Here is a tiny trained network, its code and every weight. The questions are about switching its units off for an input and a class, where a switched-off unit gives its printed mean instead of its output.

import numpy as np


def w(rows, s, z=0):
    codes = np.array(rows[::2]) - 128.0
    scale = np.full(codes.shape[1], s)
    scale[-1] = z or s
    return codes * scale


def f(y):
    return y / 2 * (1 + np.tanh(0.7978845608 * (y + 0.044715 * y**3)))


def log_softmax(a):
    a = a - a.max(-1, keepdims=True)
    return a - np.log(np.exp(a).sum(-1, keepdims=True))


def net(x, mask):
    res = np.array(x, float).reshape(1, 5) / 4 @ E
    y = f(res @ A[0][:, :-1].T + A[0][:, -1])
    res = res + np.where(mask, y, B[0][:, -1]) @ B[0][:, :-1]
    return log_softmax(res[-1] @ U[:, :-1].T + U[:, -1])


A, B = {}, {}
E = w([
[130,121,116,130],'x0',
[96,114,117,1],'x1',
[128,129,130,128],'x2',
[251,114,139,85],'x3',
[152,235,30,121],'x4',
],0.0088)
A[0] = w([
[189,117,113,109,47],'n0',
[201,119,123,75,103],'n1',
[36,139,117,126,58],'n2',
[162,146,155,222,34],'n3',
[124,96,173,127,52],'n4',
[158,208,125,128,47],'n5',
[105,146,81,183,153],'n6',
[222,143,175,131,111],'n7',
[152,36,172,165,108],'n8',
[116,50,175,143,75],'n9',
[209,119,124,69,100],'n10',
[215,111,138,86,152],'n11',
[129,162,24,105,95],'n12',
[173,90,105,122,106],'n13',
[55,120,103,166,69],'n14',
[212,125,146,133,81],'n15',
[219,97,129,72,69],'n16',
[57,150,133,156,131],'n17',
[76,117,93,158,112],'n18',
[109,75,177,154,154],'n19',
[163,148,173,237,109],'n20',
[113,36,124,126,119],'n21',
[88,39,187,82,154],'n22',
[136,41,194,151,115],'n23',
[145,112,116,244,153],'n24',
[128,61,108,186,22],'n25',
[149,203,110,136,159],'n26',
[155,117,114,213,6],'n27',
[129,189,60,119,121],'n28',
[206,83,108,152,91],'n29',
[100,128,139,158,205],'n30',
[174,148,163,110,87],'n31',
[79,91,93,24,97],'n32',
[155,169,70,136,171],'n33',
],0.011,0.0023)
B[0] = w([
[89,142,108,159,158],'n0',
[70,68,126,191,192],'n1',
[45,95,36,210,209],'n2',
[160,87,65,50,205],'n3',
[149,157,125,138,160],'n4',
[117,187,195,148,173],'n5',
[119,145,107,129,196],'n6',
[71,64,112,193,210],'n7',
[185,182,167,166,235],'n8',
[129,189,192,155,215],'n9',
[100,82,124,168,202],'n10',
[82,77,121,132,214],'n11',
[180,189,209,150,224],'n12',
[116,89,157,187,150],'n13',
[70,109,140,181,199],'n14',
[101,79,103,194,190],'n15',
[113,115,95,173,211],'n16',
[71,50,103,184,205],'n17',
[90,97,165,179,178],'n18',
[131,178,150,112,214],'n19',
[154,130,20,1,240],'n20',
[177,191,200,137,188],'n21',
[203,164,168,109,255],'n22',
[183,202,182,160,247],'n23',
[171,97,58,67,239],'n24',
[136,160,105,112,161],'n25',
[146,164,213,121,198],'n26',
[176,66,62,79,180],'n27',
[171,212,198,134,220],'n28',
[44,74,93,127,185],'n29',
[118,122,99,123,173],'n30',
[73,87,166,147,151],'n31',
[193,58,11,21,227],'n32',
[178,183,194,141,202],'n33',
],0.0058,0.0064)
U = w([
[211,217,250,175,75],'0',
[177,71,103,21,254],'1',
[30,49,164,254,33],'2',
],0.0092,0.0026)

Each question gives the input, the list of numbers given to net, and the class t.
The units are the neurons (one row each of A and B). Each row of codes is followed by its name. A weight is (code - 128) times the scale printed after its matrix; where a second scale follows, it is the last column's (A, B and U).
mask holds one flag per neuron, in row order. A switched-off neuron (its flag False) gives its mean, the last column of its row in B, instead of its output. The means were averaged over made-up inputs and are rounded, as every weight is.
A unit's drop is (log p(t) with every unit on - log p(t) with that unit switched off) / (log p(t) with every unit on - log p(t) with every unit switched off).
The circuit of an input: a set's keep is (log p(t) with only the set's units on - log p(t) with every unit switched off) / (log p(t) with every unit on - log p(t) with every unit switched off). Starting from the 12 units with the biggest drops (on a tie, the unit counted first), units are removed one at a time, each time the one whose removal leaves the highest keep (on an exact tie, the one counted first), for as long as the keep stays at least 0.8.
circuit, biggest first: the units of the circuit, biggest drop first
most important unit: the unit with the biggest drop
top k neurons: the k neurons with the biggest drops, biggest first
drop of u: that unit's drop, to one decimal
input [-7,1,4,3,-1], class 2: most important unit	n20
input [6,-7,2,-6,-1], class 1: circuit, biggest first	[n20, n24]
input [-8,4,-6,6,6], class 0: top 3 neurons	[n12, n28, n33]
input [2,4,4,8,-8], class 0: top 4 neurons	[n22, n23, n8, n21]
input [2,-5,4,6,3], class 2: circuit, biggest first	[n7, n29]
input [4,-6,1,-4,-6], class 0: top 2 neurons	[n23, n8]
input [-1,-7,-8,-5,-5], class 1: circuit, biggest first	[n20, n24]
input [-8,-5,-4,-5,3], class 1: top 2 neurons	[n20, n24]
input [-4,4,0,-7,8], class 0: top 2 neurons	[n28, n12]
input [-1,8,-3,-8,-7], class 1: top 2 neurons	[n32, n22]
input [-1,5,2,8,-4], class 2: drop of n8	0.0
input [0,6,-7,8,-5], class 2: drop of n1	0.1
input [-2,-8,-5,0,-5], class 1: drop of n20	0.2
input [-1,-8,-6,0,-5], class 1: circuit, biggest first	[n20]
